Below is a small trained network, with its code and all its weights. Each question gives an input and a target symbol and asks what happens when units are switched off, that is, made to give their printed mean instead of their output.

import numpy as np


def w(rows, s, z=0):
    codes = np.array(rows[::2]) - 128.0
    scale = np.full(codes.shape[1], s)
    scale[-1] = z or s
    return codes * scale


def norm(h):
    return h / np.sqrt((h * h).mean(-1, keepdims=True) + 1e-5)


def f(y):
    return np.maximum(y, 0)


def softmax(a):
    e = np.exp(a - a.max(-1, keepdims=True))
    return e / e.sum(-1, keepdims=True)


def log_softmax(a):
    a = a - a.max(-1, keepdims=True)
    return a - np.log(np.exp(a).sum(-1, keepdims=True))


def net(x, mask):
    ids = ['ΓΔΞΨΩαβεηθλμπσ'.index(c) for c in x.split()]
    T = len(ids)
    res = E[ids] + P[:T]
    u = 0
    for l in range(2):
        r = norm(res)
        for j in range(3):
            rows = slice(4 * j, 4 * j + 4)
            q, k, v = (r @ M[l][rows].T for M in (Q, K, V))
            z = softmax(np.where(np.tri(T) > 0, q @ k.T / 4**0.5, -1e9)) @ v
            o = O[l][rows]
            res = res + np.where(mask[u + j], z, o[:, -1]) @ o[:, :-1]
        u += 3
        y = f(norm(res) @ A[l][:, :-1].T + A[l][:, -1])
        res = res + np.where(mask[u : u + 4], y, B[l][:, -1]) @ B[l][:, :-1]
        u += 4
    return log_softmax(norm(res)[-1] @ U[:, :-1].T + U[:, -1])


Q, K, V, O, A, B = {}, {}, {}, {}, {}, {}
E = w([
[130,100,137,156,88],'Γ',
[134,124,108,89,158],'Δ',
[151,148,120,100,85],'Ξ',
[125,71,168,158,114],'Ψ',
[147,106,132,89,117],'Ω',
[135,134,102,160,133],'α',
[135,172,91,128,85],'β',
[118,253,166,122,93],'ε',
[113,129,111,165,127],'η',
[152,104,130,115,126],'θ',
[148,135,139,151,162],'λ',
[109,132,123,161,110],'μ',
[128,159,135,158,130],'π',
[116,163,125,155,90],'σ',
],0.016)
P = w([
[254,94,125,163,69],'0',
[217,90,137,164,84],'1',
[194,95,137,161,95],'2',
[171,102,135,159,108],'3',
[154,105,131,152,118],'4',
[135,113,131,146,127],'5',
[121,119,126,138,138],'6',
[106,122,123,129,147],'7',
[94,130,118,119,158],'8',
[80,134,106,107,171],'9',
[74,136,110,100,180],'10',
[65,141,105,86,194],'11',
],0.0042)
Q[0] = w([
[159,70,246,59,130],'0.h1',
[131,135,127,197,213],'0.h1',
[157,188,142,92,173],'0.h1',
[91,152,115,76,190],'0.h1',
[100,114,110,185,159],'0.h2',
[119,103,43,136,154],'0.h2',
[155,129,134,136,167],'0.h2',
[88,86,146,77,93],'0.h2',
[202,164,83,235,236],'0.h3',
[93,82,64,132,249],'0.h3',
[118,189,112,51,104],'0.h3',
[178,61,169,54,84],'0.h3',
],0.017)
K[0] = w([
[220,36,189,128,159],'0.h1',
[75,117,133,143,211],'0.h1',
[168,181,148,107,174],'0.h1',
[114,156,146,46,177],'0.h1',
[55,139,151,143,133],'0.h2',
[67,147,97,99,125],'0.h2',
[114,137,126,137,176],'0.h2',
[146,60,151,102,117],'0.h2',
[167,238,108,206,251],'0.h3',
[62,121,111,77,248],'0.h3',
[149,170,76,79,84],'0.h3',
[197,53,165,101,121],'0.h3',
],0.016)
V[0] = w([
[75,112,63,169,155],'0.h1',
[14,121,130,86,58],'0.h1',
[159,162,26,176,133],'0.h1',
[125,168,99,175,254],'0.h1',
[71,71,188,133,100],'0.h2',
[141,147,128,132,128],'0.h2',
[91,166,93,93,50],'0.h2',
[123,129,108,117,122],'0.h2',
[134,72,34,139,103],'0.h3',
[143,58,154,133,165],'0.h3',
[117,80,98,74,83],'0.h3',
[191,175,78,168,129],'0.h3',
],0.0072)
O[0] = w([
[170,79,214,143,52,161],'0.h1',
[161,13,81,245,132,81],'0.h1',
[194,83,225,12,155,255],'0.h1',
[198,242,255,95,72,135],'0.h1',
[35,129,65,96,57,62],'0.h2',
[146,103,127,136,160,146],'0.h2',
[111,114,154,118,185,147],'0.h2',
[122,150,145,120,119,129],'0.h2',
[134,242,216,138,148,180],'0.h3',
[212,93,211,142,141,91],'0.h3',
[176,176,49,204,199,87],'0.h3',
[47,147,167,150,113,237],'0.h3',
],0.005,0.006)
A[0] = w([
[187,26,153,223,165,2],'0.n1',
[48,78,189,50,163,87],'0.n2',
[205,150,36,84,1,134],'0.n3',
[25,97,204,185,49,188],'0.n4',
],0.0081,0.00063)
B[0] = w([
[178,189,190,11,132,191],'0.n1',
[101,115,192,8,137,219],'0.n2',
[253,170,235,149,200,170],'0.n3',
[85,141,24,156,209,254],'0.n4',
],0.0078,0.0047)
Q[1] = w([
[131,158,81,173,125],'1.h1',
[63,88,100,138,138],'1.h1',
[41,177,143,113,155],'1.h1',
[104,31,169,83,114],'1.h1',
[199,147,119,112,126],'1.h2',
[91,139,172,132,70],'1.h2',
[187,98,140,148,131],'1.h2',
[135,205,93,71,124],'1.h2',
[170,69,123,7,218],'1.h3',
[187,41,126,198,189],'1.h3',
[92,53,241,130,138],'1.h3',
[200,188,195,178,220],'1.h3',
],0.014)
K[1] = w([
[155,141,91,115,117],'1.h1',
[133,85,88,152,117],'1.h1',
[74,157,105,169,139],'1.h1',
[104,43,158,148,119],'1.h1',
[136,99,188,120,156],'1.h2',
[85,117,83,120,130],'1.h2',
[166,96,149,133,144],'1.h2',
[74,144,175,109,138],'1.h2',
[168,87,131,25,207],'1.h3',
[168,2,137,157,144],'1.h3',
[58,78,213,118,133],'1.h3',
[200,114,221,176,174],'1.h3',
],0.017)
V[1] = w([
[25,161,252,3,152],'1.h1',
[119,134,171,227,60],'1.h1',
[122,126,149,224,40],'1.h1',
[125,99,122,216,96],'1.h1',
[145,113,157,97,110],'1.h2',
[181,191,65,142,101],'1.h2',
[154,59,72,114,175],'1.h2',
[208,171,102,96,73],'1.h2',
[132,14,146,45,111],'1.h3',
[21,208,15,146,111],'1.h3',
[123,63,85,105,126],'1.h3',
[183,186,210,172,151],'1.h3',
],0.0041)
O[1] = w([
[203,114,61,252,64,255],'1.h1',
[179,151,209,139,150,79],'1.h1',
[170,152,215,118,145,61],'1.h1',
[151,146,172,82,155,60],'1.h1',
[93,114,125,99,119,154],'1.h2',
[146,156,172,159,78,108],'1.h2',
[190,133,132,126,100,88],'1.h2',
[115,141,159,135,61,143],'1.h2',
[141,191,152,185,176,133],'1.h3',
[206,128,182,88,33,62],'1.h3',
[155,161,197,128,129,95],'1.h3',
[64,79,50,128,158,186],'1.h3',
],0.0045,0.0068)
A[1] = w([
[100,146,146,202,103,1],'1.n1',
[136,35,176,148,145,76],'1.n2',
[253,91,110,102,140,93],'1.n3',
[67,48,126,78,24,109],'1.n4',
],0.014,0.0026)
B[1] = w([
[102,59,149,198,74,155],'1.n1',
[156,22,129,144,139,158],'1.n2',
[251,170,124,225,133,255],'1.n3',
[177,83,37,21,46,246],'1.n4',
],0.012,0.0034)
U = w([
[118,126,128,134,117,3],'Γ',
[60,214,108,184,29,97],'Δ',
[232,168,95,207,175,182],'Ξ',
[117,132,130,131,121,5],'Ψ',
[121,133,130,132,119,2],'Ω',
[139,207,241,80,109,204],'α',
[143,1,190,107,226,63],'β',
[81,131,154,133,165,81],'ε',
[66,43,159,218,64,170],'η',
[112,116,171,133,124,114],'θ',
[204,34,162,120,90,26],'λ',
[35,137,10,150,199,149],'μ',
[130,99,57,35,36,216],'π',
[83,124,136,68,197,119],'σ',
],0.0095,0.0035)

Each question gives the input, a string of symbols that net reads in full, and the target symbol t.
The units are the heads (4 rows each of Q, K, V and O) and the neurons (one row each of A and B). Each row of codes is followed by its name. A weight is (code - 128) times the scale printed after its matrix; where a second scale follows, it is the last column's (O, A, B and U).
mask holds one flag per unit, layer by layer, with each layer's heads first. A switched-off unit (its flag False) gives its mean, the last column of its rows in O or B, instead of its output. The means were averaged over made-up inputs and are rounded, as every weight is.
A unit's drop is (log p(t) with every unit on - log p(t) with that unit switched off) / (log p(t) with every unit on - log p(t) with every unit switched off).
The circuit of an input: a set's keep is (log p(t) with only the set's units on - log p(t) with every unit switched off) / (log p(t) with every unit on - log p(t) with every unit switched off). Starting from the 12 units with the biggest drops (on a tie, the unit counted first), units are removed one at a time, each time the one whose removal leaves the highest keep (on an exact tie, the one counted first), for as long as the keep stays at least 0.8.
units of the circuit, in order: the units of the circuit, biggest drop first
most important unit: the unit with the biggest drop
top k neurons: the k neurons with the biggest drops, biggest first
top k neurons in layer l: the k neurons of layer l with the biggest drops, biggest first
heads that matter: for each layer, one digit per head in row order, 1 if its drop is at least 0.15 and else 0, layers parted by /
input Ω π π Γ β Γ θ, target Ξ: top 2 neurons -> 0.n4; 0.n1
input α Δ Γ α α α θ σ β α, target σ: heads that matter -> 001 / 000
input Ξ β α Δ β ε Δ, target Ξ: units of the circuit, in order -> 0.h3; 1.n3
input β π η Ω α Ψ β, target μ: heads that matter -> 111 / 000
input α β θ λ α α π π θ, target μ: top 3 neurons in layer 0 -> 0.n2; 0.n1; 0.n3
input Ψ Ξ α α α Ψ Γ β Δ Γ Ψ, target π: top 3 neurons -> 0.n3; 0.n1; 1.n4
input α μ α η, target μ: heads that matter -> 010 / 111
input σ π β α, target π: top 4 neurons -> 0.n2; 0.n3; 0.n4; 1.n4
input β ε Δ Ξ β Ξ α η λ α Γ, target Ξ: top neuron -> 0.n1
input Ψ π α σ η, target σ: heads that matter -> 100 / 100
input Γ β α α Ψ α π η, target π: top 3 neurons -> 1.n4; 0.n1; 0.n2
input β π η Γ α π Γ α β Δ α, target β: heads that matter -> 101 / 000
input Ψ μ π Γ Γ Ξ π ε Ψ, target μ: top 2 neurons -> 0.n4; 0.n1
input π α α β α η α α Ψ β λ α, target λ: top 3 neurons in layer 0 -> 0.n2; 0.n4; 0.n3
input α Ξ α α Γ η θ θ, target μ: top 3 neurons in layer 0 -> 0.n2; 0.n3; 0.n1
input α π β Γ α Γ η α α α, target α: units of the circuit, in order -> 0.h1
input Δ Ξ α β π Γ σ π π μ, target π: top 3 neurons -> 1.n4; 0.n1; 0.n3
input β Ξ α Ω Ξ, target μ: heads that matter -> 100 / 100
input α π θ β Ξ μ, target μ: heads that matter -> 100 / 000
input π π β Ω Ξ β Γ Γ, target μ: top 2 neurons -> 0.n1; 1.n4
input Ω α α Γ λ Δ Γ, target μ: top 2 neurons in layer 0 -> 0.n4; 0.n1
input π α α Ξ β α Ξ η μ μ Ω Ψ, target Ξ: heads that matter -> 101 / 000
input α β α α Ξ μ Ξ α, target μ: heads that matter -> 010 / 000
input β μ η, target μ: heads that matter -> 000 / 010
input α β Ξ β π α λ α, target λ: most important unit -> 0.h3
input Ψ α α Ξ Γ Ξ Ψ β, target Ξ: top 2 neurons -> 0.n3; 0.n4
input β Ψ π π μ μ, target π: most important unit -> 0.h3
input ε α Ω θ β β η Γ α β α α, target β: top 3 neurons -> 1.n2; 0.n1; 1.n3
input η Γ Γ β λ π Γ Ξ ε, target Δ: heads that matter -> 100 / 001
